136  127  136  123
119  153  143  114
=> 136

106  123  131  105  124  107
134  145  148  107   99  112
134  150  147  139  109   99
=> 148

131  143  142  150
115  130  114  127
130  140  141  145
=> 114

106  111  120  116  112  132  144
121  121  145  109  118  105  152
103  110  119  114  117  156  137
=> 145

130  106  144  114  146  115  116
138  142  112  124  116  150  129
=> 144

131  121  141  110
155  108  136  134
=> 141
---
[149 112 138 119] --> 112

[[109 135 132 113 134 117]
 [121 136 123 131 132 104]] --> 135

[132 102 115 116] --> 102

[132 142 126 150 148 146] --> 142

[[130 106 124 138]
 [133 131 151 123]] --> 106

[156 136 127 113 150] --> 136

[[124 139 107 131 115]
 [130 143 137 130 120]] --> 139

[140 120 114  98 154 109 142] --> 120

[[112 116 127 105 111 121 124]
 [132 128 133 122 130 125 140]
 [110 134 114 124 133 115 118]] --> 116
---
Input: [[132, 135, 123, 137, 121, 126], [149, 136, 153, 110, 118, 139], [128, 118, 115, 126, 116, 123]]
Output: 126, 128
Input: [129, 103, 106, 133, 110]
Output: 110, 129
Input: [[127, 127, 134, 143, 118], [129, 141, 126, 119, 123], [99, 144, 133, 120, 119]]
Output: 118, 99
Input: [119, 103, 143, 105]
Output: 105, 119
Input: [[142, 134, 136, 141, 137, 118], [109, 120, 122, 121, 107, 139]]
Output: 118, 109
Input: [[127, 135, 128, 132, 131, 128], [140, 145, 124, 136, 99, 137], [129, 135, 125, 130, 129, 130]]
Output: 128, 129
---
Input:
[[124 120 126 107 140 133 126]
 [120 138 125 118 133 131 124]
 [116 150 113 142 122 135 108]]
Output: 125

Input:
[[149 103 139 144]
 [121 127 140 120]]
Output: 139

Input:
[[132 129 129 128 129 132]
 [136 129 130 129 142 144]
 [134 125 135 151 130 134]]
Output: 130

Input:
[[127 127 129 129 129 121]
 [128 125 137 132 126 131]
 [129 141 109 107 121 116]]
Output: 137

Input:
[[128  99 129 103 126]
 [128 100 129 105 127]]
Output: 129

Input:
[[153 126 145 104]
 [106 117 116  99]]
Output: 145

Input:
[[135 122 119 134 128 133 127]
 [112 126 124 146 119 121 151]
 [122 147 136 139 121 128 135]]
Output: 124

Input:
[[130 139 143 133 124 128 126]
 [151 119 138 119 124 115 137]]
Output: 143
---
[149 111 123 133 135 125 113] value 113

[127 121 154 127 120] value 121

[140 144 156 124 117 112] value 117

[132 149 109 135 119 136] value 119

[128 133 103 125 157 129] value 125

[[112 121 115 146 148 120]
 [144 129 106 107 142 158]] value 107

[111 140 102 119 141 131] value 111

[154 133 134 128 146 130 120] value 128
---
[[127 121 146 130 101 141 134]
 [119 109 134 151 114 139 151]] ⇒ 134

[[146 138 139 128 142]
 [128 136 132 131 139]
 [101 142 122 112 131]] ⇒ 122

[[109 119 143 138 141]
 [105 131 137 129 131]] ⇒ 137

[157 125 151 120 135] ⇒ 151

[102 114 142 141 124 119] ⇒ 142

[128 105 115 128] ⇒ 115
---
131,144,130,140,135,127
130,144,132,154,110,133
119,125,124,153,122,131
--> 122

114,156,128,101,138,150 --> 128

132,107,125,128,124,130,128 --> 125

100,137,134,117,128,120 --> 120

120,109,122,135,124,115
137,144,139,127,131,116
107,120,142,132,144,157
--> 115

148,138,103,145 --> 145
---
[[131 131 128 126 153]
 [143 120 135 125 112]
 [100 113 126 132 153]] ⇒ 135

[[123 127 146 105 132 129 116]
 [126 138 102 125 127 129 132]] ⇒ 146

[[145 109 153 146 150 104 146]
 [104 102 115 116 101 136 102]] ⇒ 153

[[127  99 131 138]
 [125 149 149 145]] ⇒ 131

[[155 126 105 139 149]
 [150 122 103 147 150]] ⇒ 105

[[145 151 119 135 109 129]
 [145 129 151 117 111 135]] ⇒ 119

[[126 106 138 115 153 139]
 [156 138 102 110 121 148]] ⇒ 138

[[128 139 125 137 123 139]
 [151 134 152 112 129 138]
 [119 124 117 126 128 120]] ⇒ 152

[[137 129 134 144 132]
 [125 149 135 106 117]] ⇒ 134
---
[[132 115 123 128 102 127]
 [136 135 135 121 132 142]] → 132

[[133 136 137 121 122 130 133]
 [116 125 142 124 134 121 127]
 [118 127 138 153 133 138 130]] → 121

[[105 148 126 140 123 115]
 [128 106 119 136 129 114]
 [147 127 116 146 122 117]] → 129

[[105 128 125 118 110]
 [128 135 104 151 149]] → 151

[[122 131 127 102 138 142]
 [140 134 130 158 135 137]] → 135

[[139 142 143 130 130 108]
 [139 122 123 103 136 137]] → 136
---
141,134,146,145,129
104,124,109,112,142
-> 146, 145

130,120,126,125,119,154,141 -> 154, 141

127,122,113,111,127,116,140
137,146,112,150,132,123,121
-> 150, 146

142,100,128,129
148,121,120,125
132,149,136,123
-> 149, 148

112,157,141,131,104,142 -> 157, 142

144,117,119,151,132 -> 151, 144

156,123,115,127 -> 156, 127

141,104,150,130,106 -> 150, 141

135,131,130,145
156,133,130,144
-> 156, 145
---
array([[125, 141, 100, 134, 135, 125, 102],
       [122, 126, 127, 114, 132, 116, 127]]) >> 141

array([[118, 133, 123, 123, 128, 122, 131],
       [129, 124, 141, 128, 126, 149, 126],
       [120, 130, 130, 124, 127, 133, 130]]) >> 124

array([[130, 149, 136, 138, 117],
       [135, 156, 137, 133, 118]]) >> 149

array([[147, 137, 101, 130],
       [112, 106, 114, 121]]) >> 137

array([[125, 104, 117, 129, 126, 118],
       [133, 129, 134, 105, 144, 133],
       [143, 114, 126, 142, 120, 126]]) >> 129

array([[130, 118, 122, 134],
       [133, 129, 147, 105]]) >> 118

array([[129, 116, 136, 135],
       [145, 141, 130, 133],
       [136, 135, 125, 156]]) >> 141
---
[[104 130 122 135 117 110]
 [125 127 124 134 120 119]] -> 134

[136 119 102 131] -> 119

[120 124 122 151 134 141] -> 151

[153 151 127 125] -> 151

[[131 109 124 125 121 120 110]
 [134 145 119 127 132 124 126]
 [112 102 111 127 121 110 135]] -> 121

[115 146 106 138 125] -> 106

[122 115 117 103 113 115 131] -> 113

[[129 131 144 134 117 126]
 [ 98 130 137 132 120 124]] -> 132

[124 152 135 111 123 112] -> 111
